Table B holds the same points as the rows below and some others, measured another way and shuffled. Each row below is followed by which row of B it is.
B:
1: [-78,171,-23,66,124,-56,36,68,13,102,61,89,10,81,-44,-52,-41,79,-104,-53,38,56,66,71,-56,15,0,89,-57,20,-41,-72,-60,-147,67,-111]
2: [-104,235,14,-16,75,-45,31,-36,-122,111,-9,39,6,78,-58,-43,65,76,-97,31,15,6,37,12,76,3,-85,47,-55,83,-14,-56,-36,-107,139,-44]
3: [-71,302,85,-95,-55,-12,128,-202,-380,25,-120,-108,-37,61,-136,-57,203,-5,-62,251,-79,-60,-25,-94,264,-42,-275,-70,36,74,46,-2,4,57,205,99]
4: [130,-169,56,183,-213,-120,108,-27,-3,-284,95,-152,-105,-36,-208,-89,129,-128,30,223,-73,1,-10,15,-64,-85,-198,-226,76,-119,-29,171,26,201,-10,42]
5: [-170,350,150,82,153,-18,35,-104,-113,171,12,13,-129,113,-47,-129,64,88,-182,-61,-75,19,188,62,-112,-34,-2,107,-21,-77,-63,-197,-139,-41,305,65]
6: [-128,431,150,-117,-3,12,124,-227,-430,89,-129,-82,-68,112,-101,-60,165,58,-127,210,-113,-54,34,-67,212,-55,-180,6,13,72,54,-104,-34,26,255,157]
7: [-85,83,182,92,-59,-55,-28,-163,-153,17,-7,-114,-103,-16,-49,-116,258,25,-136,61,-102,1,103,73,-67,-60,-77,-92,-79,-94,-86,-45,-36,64,259,147]
8: [-86,-2,139,252,90,-13,-48,65,-8,119,59,3,-13,-30,45,-152,68,67,-227,-161,-30,150,134,242,-297,-9,114,-6,-128,-245,-166,-142,-92,-81,121,-4]
9: [-130,373,102,122,211,51,142,-1,-212,207,-42,30,-50,106,-65,-159,-43,42,-188,-53,-42,78,123,79,-77,-8,-47,111,55,-182,-66,-226,-149,-53,182,-20]
10: [42,91,-7,79,-58,-133,136,6,59,-156,136,7,-127,111,-182,-19,-57,-19,10,128,-52,-12,59,-19,-61,-71,-59,2,52,44,49,44,-19,31,16,-1]
11: [61,57,84,-32,-129,-20,60,59,-217,-114,48,32,60,85,10,58,-100,136,-139,141,-78,117,-51,123,-22,-60,136,-16,-152,133,89,-3,73,-127,-186,62]
12: [-14,121,-35,96,57,10,156,37,-204,67,-76,-31,75,-16,-134,-116,64,-68,-58,105,47,46,-68,7,139,24,-263,-75,82,-113,-50,14,-35,-9,38,-124]
13: [-91,436,61,-95,6,-102,175,-189,-161,-11,28,-22,-198,207,-194,-4,25,36,-19,186,-122,-106,109,-124,120,-100,-120,101,69,146,118,-71,-37,28,230,142]
14: [138,-102,36,251,-133,-61,210,39,-66,-227,53,-139,-79,-28,-241,-142,47,-183,7,208,-52,37,-29,28,-63,-66,-256,-208,178,-242,-40,112,-24,221,-44,-15]
15: [-68,-225,-117,-44,-81,-188,-241,75,171,11,119,88,164,-66,92,119,188,163,-46,-56,132,33,-57,111,30,45,80,-46,-373,307,-65,161,135,-311,-28,-135]
16: [108,-117,-47,60,-214,-242,70,-1,188,-304,219,-28,-139,75,-190,75,9,-25,90,185,-60,-47,21,-19,-67,-114,-26,-67,-32,145,88,176,86,36,-60,51]
17: [-66,-184,-136,-34,-56,-144,-172,32,61,52,23,24,193,-112,17,41,282,71,-15,16,168,4,-115,34,175,76,-145,-119,-251,229,-97,195,107,-213,36,-189]
18: [-37,44,170,219,5,-3,55,-39,-150,23,-7,-102,-63,-36,-63,-178,142,-31,-163,18,-77,81,83,136,-155,-40,-80,-97,3,-264,-117,-78,-76,84,151,64]
19: [-76,127,-135,-83,26,-164,-6,22,89,35,98,104,25,102,-71,89,14,100,7,35,77,-38,3,-32,109,-1,-32,87,-125,285,50,60,46,-215,40,-108]
20: [174,17,-56,-31,-163,-24,218,158,-216,-222,33,37,107,95,-118,76,-210,17,-17,274,-16,105,-173,24,121,-38,-40,-64,13,140,151,116,104,-70,-354,-70]
21: [-49,205,-96,88,180,-40,125,165,25,121,77,149,45,118,-70,-30,-190,65,-93,-72,70,94,32,76,-55,20,25,150,-6,-1,-6,-94,-64,-204,-47,-184]
22: [98,56,-60,93,-86,-135,212,21,58,-224,125,-35,-126,98,-268,-38,-63,-101,81,210,-28,-35,9,-79,21,-73,-203,-61,162,16,61,120,-6,115,-29,-52]
23: [75,-85,6,83,-158,-131,63,-27,26,-211,91,-74,-63,0,-171,-43,108,-53,26,183,-18,-18,-16,-20,9,-46,-175,-159,23,33,1,164,31,100,10,-15]
24: [89,167,-32,-69,-92,-32,209,81,-217,-133,25,52,47,141,-121,68,-186,48,-30,230,-32,63,-104,-2,123,-50,-31,12,13,161,154,47,63,-84,-208,-26]
25: [37,72,-85,24,-42,-131,124,34,23,-113,87,18,-28,82,-174,12,-25,-19,39,145,21,-19,-27,-46,81,-33,-136,-18,35,112,50,97,20,-34,-30,-82]
26: [-13,230,-282,8,169,-151,210,163,186,27,123,171,16,169,-224,37,-219,-15,102,33,145,-28,-17,-111,137,31,-167,157,119,177,76,53,-30,-181,-56,-296]
27: [-34,110,-50,29,8,-110,73,-4,-4,-5,52,17,-18,59,-126,-19,45,10,-13,76,29,-19,10,-20,63,-14,-130,-2,-8,75,0,39,-5,-58,74,-67]
28: [165,-41,-14,-89,-227,-156,46,163,101,-334,263,159,-8,202,-18,218,-333,207,-44,152,-74,99,-17,105,-151,-110,355,81,-208,382,210,94,134,-202,-389,33]
29: [-72,243,39,-28,-24,-124,76,-135,-57,-32,61,-19,-136,126,-154,-13,87,36,-25,129,-64,-76,85,-68,51,-68,-104,33,4,118,52,-10,-21,6,192,74]
30: [-127,200,191,-141,-158,-126,-94,-292,-201,-38,14,-90,-136,81,-26,29,289,149,-113,167,-146,-93,100,-14,66,-97,4,-30,-198,232,43,-9,45,-9,290,264]
31: [44,-58,47,128,-103,-49,75,4,-116,-95,16,-82,6,-38,-102,-82,107,-49,-60,135,-25,54,-37,70,-8,-35,-138,-147,-8,-94,-45,74,15,55,-9,-7]
32: [-115,240,71,55,102,-85,18,-23,22,85,100,71,-99,133,-41,-44,-26,115,-132,-59,-44,27,159,74,-139,-42,92,128,-82,34,-21,-131,-74,-112,163,22]
33: [-13,87,153,262,31,69,162,-38,-295,55,-102,-154,-32,-68,-122,-251,153,-126,-145,82,-68,91,26,100,-56,-21,-246,-157,125,-398,-138,-76,-103,159,148,24]
34: [-63,229,-95,-49,45,-133,116,41,-29,51,81,96,-13,143,-88,93,-93,93,-27,55,0,-4,4,9,75,-52,31,151,-86,182,101,-37,41,-219,-12,-21]
35: [97,-161,108,177,-198,-41,78,-34,-191,-182,-9,-176,-12,-100,-125,-113,195,-102,-55,206,-76,53,-57,79,-16,-62,-194,-255,15,-186,-64,119,39,161,-7,65]
36: [-101,333,4,187,267,50,207,102,-152,233,-36,62,4,89,-95,-172,-120,-9,-152,-84,18,102,75,89,-66,18,-93,127,113,-248,-77,-213,-156,-87,103,-128]
37: [-32,95,181,167,-27,38,88,-92,-292,17,-83,-146,-39,-47,-91,-200,193,-62,-148,110,-87,56,34,78,-25,-36,-198,-153,53,-254,-107,-52,-70,142,171,73]
38: [97,113,-12,-43,-53,80,188,164,-409,-35,-80,52,214,56,-9,32,-181,75,-137,191,5,168,-192,101,160,9,-9,-31,-53,62,98,1,81,-165,-325,-84]
39: [-47,-32,-275,-18,80,-112,9,140,38,113,-6,86,225,-45,-78,35,87,2,46,24,228,7,-169,-27,275,104,-250,-34,-85,175,-43,162,66,-250,-52,-323]
40: [-121,309,55,176,215,-67,108,28,101,123,124,80,-166,162,-105,-119,-115,50,-128,-132,-42,43,228,79,-242,-38,57,182,49,-127,-50,-202,-168,-66,206,-28]
41: [-69,174,-5,67,61,-150,49,-17,144,-10,143,53,-138,123,-133,-35,-11,44,-30,-8,-17,-30,139,-2,-97,-42,-13,88,-9,61,-5,-32,-61,-55,159,-26]
42: [-74,295,29,-30,39,-74,108,-74,-97,21,33,23,-88,136,-124,-26,7,52,-60,95,-43,-29,72,-40,58,-45,-80,69,13,96,44,-53,-46,-43,146,22]
43: [-95,-83,-148,-79,-13,-163,-160,54,96,83,69,95,163,-24,42,105,152,141,-30,-28,144,13,-74,50,131,58,-10,-1,-291,303,-37,123,101,-308,4,-160]
44: [-102,146,79,91,76,-4,20,-20,-165,134,-33,-14,18,8,-14,-102,112,50,-160,-14,-12,62,47,99,-27,0,-58,-7,-75,-87,-85,-93,-53,-79,139,-6]
45: [-61,13,91,177,36,4,9,11,-149,94,-37,-57,40,-62,-13,-142,153,1,-161,-19,-7,96,29,140,-81,7,-82,-88,-64,-192,-132,-56,-47,-25,110,-21]
46: [-68,216,112,35,-7,-90,54,-103,-72,-12,74,-17,-141,116,-88,-38,42,70,-100,63,-101,-7,129,34,-82,-75,18,46,-41,23,14,-83,-42,-10,165,112]
47: [-178,367,-42,-28,207,-129,22,23,120,173,139,184,-88,217,-33,37,-134,184,-104,-129,9,2,178,37,-101,-25,161,276,-113,185,31,-171,-77,-267,153,-54]
48: [132,-24,37,-53,-206,-79,73,106,-111,-241,126,65,38,116,-19,126,-185,136,-83,190,-80,110,-71,105,-50,-81,186,-13,-154,223,145,73,120,-130,-300,52]
49: [51,3,253,-75,-260,52,-23,-67,-475,-123,-65,-79,87,1,101,30,95,162,-242,215,-161,139,-85,178,6,-73,139,-139,-250,88,53,-10,112,-58,-132,222]
50: [-63,-258,-219,88,53,-106,-143,178,93,155,6,62,296,-173,46,0,208,28,-31,-96,247,86,-155,118,129,126,-151,-107,-235,69,-160,164,82,-292,-50,-320]
51: [3,48,103,245,31,-42,98,38,3,-35,84,-37,-104,32,-109,-153,-9,-38,-114,-4,-64,87,117,122,-228,-51,-27,-28,49,-235,-84,-72,-92,65,82,4]
52: [-72,-98,-60,56,-10,-92,-95,32,-20,85,-1,-3,135,-91,7,-30,220,41,-68,-7,104,39,-61,79,78,45,-119,-90,-172,49,-111,82,43,-159,67,-127]
53: [40,66,-69,63,-33,-188,105,73,211,-158,224,83,-120,152,-162,49,-155,37,27,65,-19,-6,80,2,-119,-73,53,80,-3,134,73,44,-1,-66,-48,-39]
54: [-66,244,67,66,63,-77,93,-27,-7,6,91,36,-126,140,-111,-60,-49,53,-89,23,-62,15,132,29,-100,-57,9,92,15,0,11,-97,-82,-29,131,26]
55: [-148,377,218,-27,61,136,79,-167,-581,218,-226,-95,50,20,21,-149,189,76,-258,103,-95,68,4,68,147,-1,-141,-35,-47,-108,-49,-191,-63,-23,228,126]
56: [-91,317,76,-73,33,21,98,-76,-344,107,-84,7,30,97,-39,-25,42,95,-142,123,-47,32,-6,18,146,-19,-70,36,-53,76,40,-96,-10,-93,90,42]
57: [46,169,-47,117,0,-117,249,4,37,-137,106,-28,-160,121,-284,-71,-73,-109,60,167,-37,-51,55,-86,10,-69,-217,-8,207,-49,50,46,-57,116,58,-47]
58: [-136,405,-11,152,288,-13,195,44,-13,202,26,87,-94,144,-150,-160,-116,-8,-101,-92,18,31,157,12,-79,9,-106,175,145,-157,-57,-202,-181,-61,208,-123]
59: [-63,272,-40,28,100,-156,109,28,183,-16,191,131,-162,215,-145,22,-173,83,-20,-16,-20,-20,165,-19,-115,-59,73,193,10,142,68,-70,-72,-116,86,-42]
60: [150,-21,109,12,-195,-39,90,121,-140,-243,127,53,20,119,1,82,-227,136,-137,161,-119,157,-31,164,-153,-97,240,-12,-139,111,125,7,86,-97,-309,84]
61: [-114,-175,-167,-115,-52,-241,-290,44,254,58,149,129,158,-33,100,171,203,211,-23,-85,157,-7,-40,74,67,51,105,20,-417,429,-38,158,142,-385,20,-145]
62: [-119,-28,-158,164,243,-4,-49,237,14,313,-26,128,264,-94,70,-87,44,55,-143,-224,214,158,-67,181,5,133,-60,33,-156,-108,-187,-47,-35,-324,-14,-331]
63: [92,21,-41,1,-63,7,121,186,-202,-69,22,78,162,58,-7,58,-185,91,-107,121,15,157,-135,126,40,-9,71,-4,-99,91,77,28,77,-188,-311,-97]
64: [-27,46,-90,171,120,-72,91,135,69,59,69,56,35,19,-102,-82,-38,-28,-40,-41,77,71,19,71,-53,26,-98,15,15,-94,-79,-7,-52,-97,12,-183]
65: [110,-178,129,98,-303,-144,16,-103,-30,-323,116,-157,-128,-22,-142,-33,177,-39,-11,241,-133,-14,16,37,-86,-116,-74,-222,-45,0,11,162,72,173,14,156]
66: [-58,-63,-177,-42,-30,-181,-59,44,89,28,71,58,113,-14,-44,92,136,63,25,31,123,-26,-84,3,155,28,-93,-14,-187,240,-7,143,100,-228,4,-144]
67: [-110,340,49,-106,55,-29,61,-61,-206,102,-10,69,-9,147,-27,22,-17,145,-132,68,-43,14,45,7,86,-25,17,117,-93,173,55,-107,-13,-157,100,32]
68: [119,59,-130,36,-43,-156,187,176,170,-220,215,127,-54,181,-187,81,-293,24,53,121,12,34,-6,-15,-57,-59,40,81,46,180,134,88,23,-91,-230,-125]
69: [78,-24,-134,83,-61,-178,135,94,161,-179,157,37,-52,76,-204,30,-79,-48,82,130,33,-11,-18,-33,-1,-45,-105,-16,43,94,54,135,31,-30,-89,-113]
70: [15,-3,49,56,-109,-67,46,-42,-123,-94,14,-71,-9,-5,-99,-49,130,-11,-50,149,-31,11,-23,26,39,-34,-134,-125,-28,2,-21,74,24,31,47,16]
71: [90,-35,69,-54,-182,-23,29,82,-223,-147,42,34,109,55,35,83,-82,137,-137,166,-56,131,-101,130,8,-46,137,-53,-190,170,85,54,116,-144,-248,37]
72: [-101,236,35,16,42,-99,66,-96,-45,42,40,-4,-107,98,-127,-54,87,35,-51,61,-35,-48,98,-25,23,-39,-106,43,0,51,-3,-45,-51,-19,212,29]

[442,172,-500,393,-19,4,-130,118,119,-189,336,-429,14,-136,-108,-44,469,-302,93,268,49,-92,124,-179,342,369,284,141,-417,181,-32]
63
[-206,-181,254,-47,102,-150,-189,-563,-314,306,-358,436,187,5,-233,-116,-107,304,419,-196,-115,-159,-69,276,218,-242,-74,568,537,486,1]
13
[827,477,-617,412,-187,182,-206,164,-30,-532,560,-496,-56,-4,-85,-20,572,-306,287,228,212,-57,151,-273,291,254,-15,-58,-658,128,70]
28
[97,-57,193,91,-193,34,-100,-148,84,-341,-72,-221,59,53,431,72,-33,-167,43,192,35,-69,-261,-97,-143,-169,-280,44,204,27,-455]
39
[-183,-190,184,13,138,-32,-75,-215,-72,330,-272,138,123,-13,47,-42,-92,26,252,-112,33,-72,-138,227,187,-239,24,289,273,200,-102]
72
[158,-253,-151,384,472,48,-92,-658,-330,66,-108,-131,-61,-229,-56,754,500,-47,175,-47,98,324,173,254,276,-206,232,100,-209,116,-420]
65
[226,119,56,66,-165,15,-53,-16,268,-437,77,-259,7,-51,441,122,-109,-169,-192,219,98,21,-177,-266,-342,106,-387,-212,57,-143,-459]
15
[79,73,53,5,43,-31,-9,-169,173,-146,-29,0,15,-113,256,155,-179,6,-160,50,107,93,-87,-136,-251,99,-341,-153,131,-113,-349]
52
[241,104,-113,156,119,161,-81,-185,-198,26,8,-24,-3,24,23,148,164,-53,334,-132,239,91,15,128,234,-251,-121,16,-174,38,-58]
10
[368,211,-154,149,-33,263,-85,150,-94,-54,124,-233,-17,107,182,28,185,-228,407,-74,322,9,-83,77,227,-273,-127,-108,-348,-39,20]
53
[-55,-6,-171,116,294,-10,82,-6,184,303,-35,4,19,-155,43,60,-54,-96,-111,-68,176,130,49,24,169,112,66,-23,-101,-113,-137]
45
[-62,-93,-136,77,511,-123,-16,-303,-15,457,-127,198,15,-335,-205,303,26,122,-11,-215,95,189,161,199,112,180,159,59,-7,79,-46]
37
[-11,308,47,-168,-285,87,-15,416,217,140,-13,128,160,250,175,-724,-438,-70,227,-90,207,-288,-256,-94,147,-103,-359,99,166,4,212]
47
[355,112,-97,171,174,187,-134,-361,-357,-75,21,-15,-41,-25,5,382,269,12,423,-185,250,177,41,187,163,-327,-179,-47,-232,73,-100]
22
[2,-192,265,114,-250,13,-73,38,282,-316,-103,-424,85,32,607,42,-48,-329,-77,341,3,-131,-379,-124,-193,-132,-140,34,236,-26,-573]
61
[-90,-70,92,30,61,-64,-109,-265,-115,209,-190,192,132,13,-74,-129,-71,91,282,-98,7,-112,-75,138,206,-159,-41,337,267,266,-42]
42
[342,55,-292,283,470,167,-42,-347,-271,104,71,-90,-131,-207,-69,639,400,-50,220,-205,312,380,204,212,216,-149,43,-195,-470,-84,-149]
14
[-264,-12,41,-113,174,-56,32,112,146,576,-204,274,148,-16,-43,-367,-337,59,120,-222,133,-112,-87,147,246,-24,1,207,212,84,157]
5
[262,340,-232,26,-142,152,-17,545,262,79,209,-180,50,86,152,-409,-93,-258,181,-23,303,-152,-122,-98,190,73,-114,-100,-278,-75,222]
21
[-234,-276,68,69,423,-125,-12,-306,5,481,-282,159,68,-245,-45,228,-44,68,30,-147,29,102,14,249,131,-14,174,186,184,114,-173]
7
[580,348,-698,462,62,80,-100,-1,-24,-239,431,-315,-46,-100,-279,14,543,-223,123,163,147,44,298,-231,470,378,197,88,-611,138,33]
60
[254,229,135,-96,-207,-51,-106,-42,233,-426,81,-38,43,-76,350,14,-275,11,-127,125,67,-51,-202,-258,-500,194,-559,-211,229,-56,-296]
43
[-186,-194,258,-112,250,-342,-181,-707,-143,196,-322,494,149,-272,-223,173,-209,423,52,-129,-209,-38,1,153,-212,161,-169,361,659,417,-175]
30
[288,-71,-72,321,148,218,-108,-377,-322,-162,-29,-256,-54,27,163,483,424,-172,367,-18,212,193,-12,171,268,-442,-16,33,-259,32,-352]
16
[-11,66,18,-43,-34,-189,-141,-112,66,140,-60,218,169,-78,-159,-329,-172,139,139,-19,-77,-233,-57,-20,60,220,-84,342,338,341,84]
67
[-74,-158,194,-11,146,-73,-149,-345,-178,251,-247,210,109,-81,-32,69,-50,141,308,-147,-1,-62,-107,245,67,-188,-62,273,316,283,-76]
29
[-14,59,-36,-28,74,-263,-157,-316,14,141,-66,333,162,-165,-296,-209,-162,253,59,-41,-133,-154,57,-32,16,330,-94,353,380,379,45]
56
[-5,229,-68,-65,-2,68,24,165,129,234,-19,160,92,91,50,-371,-275,-18,130,-154,211,-76,-71,-22,192,-40,-217,46,42,-35,111]
32
[189,163,2,-9,-150,-23,-154,91,72,-28,51,-1,114,1,46,-262,-84,-26,229,15,69,-222,-138,-39,23,67,-172,131,113,202,82]
34
[372,171,-103,200,-11,237,-97,-170,-212,-246,82,-182,-45,103,197,229,222,-142,327,-40,278,119,-39,33,153,-342,-251,-100,-266,-50,-199]
69
